Below are the code and all the weights of a small trained network. Each question names an input and a class and asks about switching units off, where a switched-off unit gives its printed mean instead of its output.

import numpy as np


def w(rows, s, z=0):
    codes = np.array(rows[::2]) - 128.0
    scale = np.full(codes.shape[1], s)
    scale[-1] = z or s
    return codes * scale


def norm(h):
    return h / np.sqrt((h * h).mean(-1, keepdims=True) + 1e-5)


def f(y):
    return np.maximum(y, 0)


def log_softmax(a):
    a = a - a.max(-1, keepdims=True)
    return a - np.log(np.exp(a).sum(-1, keepdims=True))


def net(x, mask):
    res = np.array(x, float).reshape(1, 4) / 4 @ E
    u = 0
    for l in range(2):
        y = f(norm(res) @ A[l][:, :-1].T + A[l][:, -1])
        res = res + np.where(mask[u : u + 7], y, B[l][:, -1]) @ B[l][:, :-1]
        u += 7
    return log_softmax(norm(res)[-1] @ U[:, :-1].T + U[:, -1])


A, B = {}, {}
E = w([
[167,59,97,142,41,183,101,46,95,189,82],'x0',
[150,57,107,252,131,74,157,140,158,212,208],'x1',
[76,83,107,177,159,90,117,103,192,86,16],'x2',
[81,166,76,93,67,128,86,137,199,131,167],'x3',
],0.003)
A[0] = w([
[76,84,64,174,118,87,235,133,189,156,163,47],'0.n0',
[176,90,196,155,166,130,151,158,116,127,90,16],'0.n1',
[201,53,204,190,221,99,157,116,4,45,88,22],'0.n2',
[90,173,22,116,60,115,115,156,211,98,152,47],'0.n3',
[80,153,75,134,56,120,64,142,231,117,169,28],'0.n4',
[64,78,87,188,204,73,96,86,209,81,71,60],'0.n5',
[106,140,157,126,189,75,141,174,194,113,135,5],'0.n6',
],0.0044,0.003)
B[0] = w([
[162,163,217,89,182,152,65,80,135,67,98,195],'0.n0',
[72,133,255,110,117,132,205,99,86,169,120,156],'0.n1',
[33,96,179,94,86,98,191,121,183,135,199,231],'0.n2',
[97,66,201,119,181,136,221,100,100,117,173,213],'0.n3',
[70,77,223,111,77,81,241,98,127,168,153,209],'0.n4',
[155,128,86,70,134,116,73,254,113,168,69,252],'0.n5',
[109,191,53,204,83,181,165,114,109,109,79,184],'0.n6',
],0.0051,0.0039)
A[1] = w([
[184,51,100,158,33,142,119,74,69,178,108,91],'1.n0',
[173,141,219,244,162,39,50,153,169,182,201,56],'1.n1',
[105,212,165,248,208,120,152,218,163,96,156,34],'1.n2',
[80,234,217,90,168,159,95,94,136,17,79,249],'1.n3',
[116,191,123,62,26,168,97,189,106,139,243,15],'1.n4',
[221,140,130,120,177,111,177,180,22,214,210,67],'1.n5',
[125,251,79,129,216,153,205,211,83,106,255,122],'1.n6',
],0.0041,0.0015)
B[1] = w([
[128,245,46,201,86,66,174,124,97,73,132,191],'1.n0',
[231,100,128,40,203,255,7,52,140,81,205,178],'1.n1',
[125,167,50,145,9,139,153,92,71,143,142,189],'1.n2',
[219,81,122,160,154,172,77,64,131,170,234,253],'1.n3',
[89,76,170,178,208,103,120,194,174,128,81,190],'1.n4',
[49,116,145,49,188,112,98,227,186,95,21,187],'1.n5',
[140,141,66,190,55,83,135,89,111,143,36,220],'1.n6',
],0.005,0.0054)
U = w([
[63,62,244,112,98,117,243,76,158,147,198,255],'0',
[236,88,117,102,180,208,15,44,136,108,212,129],'1',
[132,187,16,214,14,96,161,89,90,116,109,47],'2',
[102,97,137,102,181,100,65,254,176,139,53,100],'3',
],0.0074,0.00059)

Each question gives the input, the list of numbers given to net, and the class t.
The units are the neurons (one row each of A and B). Each row of codes is followed by its name. A weight is (code - 128) times the scale printed after its matrix; where a second scale follows, it is the last column's (A, B and U).
mask holds one flag per neuron, layer by layer. A switched-off neuron (its flag False) gives its mean, the last column of its row in B, instead of its output. The means were averaged over made-up inputs and are rounded, as every weight is.
A unit's drop is (log p(t) with every unit on - log p(t) with that unit switched off) / (log p(t) with every unit on - log p(t) with every unit switched off).
The circuit of an input: a set's keep is (log p(t) with only the set's units on - log p(t) with every unit switched off) / (log p(t) with every unit on - log p(t) with every unit switched off). Starting from the 12 units with the biggest drops (on a tie, the unit counted first), units are removed one at a time, each time the one whose removal leaves the highest keep (on an exact tie, the one counted first), for as long as the keep stays at least 0.8.
units of the circuit, in order: the units of the circuit, biggest drop first
unit that matters most: the unit with the biggest drop
top k neurons: the k neurons with the biggest drops, biggest first
k most important neurons of layer l: the k neurons of layer l with the biggest drops, biggest first
input [-5,2,3,-4], class 2: units of the circuit, in order -> (1.n2)
input [4,5,3,1], class 1: units of the circuit, in order -> (0.n0, 1.n1)
input [-5,5,-6,0], class 3: top 3 neurons -> (1.n5, 1.n3, 1.n4)
input [-5,2,-4,4], class 2: 3 most important neurons of layer 0 -> (0.n2, 0.n6, 0.n5)
input [-5,1,7,8], class 0: top 3 neurons -> (0.n4, 0.n3, 1.n5)
input [-4,0,3,4], class 0: top 2 neurons -> (0.n4, 0.n3)
input [5,8,7,5], class 1: units of the circuit, in order -> (0.n0, 1.n1)
input [-7,2,6,3], class 2: top 2 neurons -> (0.n6, 1.n2)
input [3,-4,-5,1], class 3: top 3 neurons -> (1.n4, 0.n0, 1.n1)
input [-1,3,2,-2], class 1: top 2 neurons -> (0.n0, 0.n4)
input [6,0,8,-2], class 3: 2 most important neurons of layer 1 -> (1.n2, 1.n6)
input [-6,-5,2,0], class 2: units of the circuit, in order -> (0.n6, 1.n2)
input [-3,6,6,4], class 1: 4 most important neurons of layer 1 -> (1.n1, 1.n5, 1.n4, 1.n2)
input [8,-1,-3,-5], class 2: units of the circuit, in order -> (1.n0)
input [-3,8,8,0], class 1: top 4 neurons -> (0.n0, 1.n1, 1.n5, 1.n4)
input [-4,-8,-2,5], class 1: top 2 neurons -> (1.n3, 0.n2)
input [3,-8,8,4], class 1: top 3 neurons -> (1.n3, 1.n5, 1.n4)
input [-2,-7,-4,8], class 0: units of the circuit, in order -> (0.n4, 0.n3)
input [6,3,-7,-1], class 3: 2 most important neurons of layer 1 -> (1.n5, 1.n4)
input [-4,-4,-1,-3], class 1: top 4 neurons -> (1.n3, 1.n0, 0.n4, 0.n5)
input [-1,-5,-7,5], class 3: top 2 neurons -> (1.n4, 0.n0)
input [3,6,-2,7], class 0: top 3 neurons -> (0.n4, 0.n3, 1.n3)
input [0,-5,2,8], class 0: unit that matters most -> 0.n4
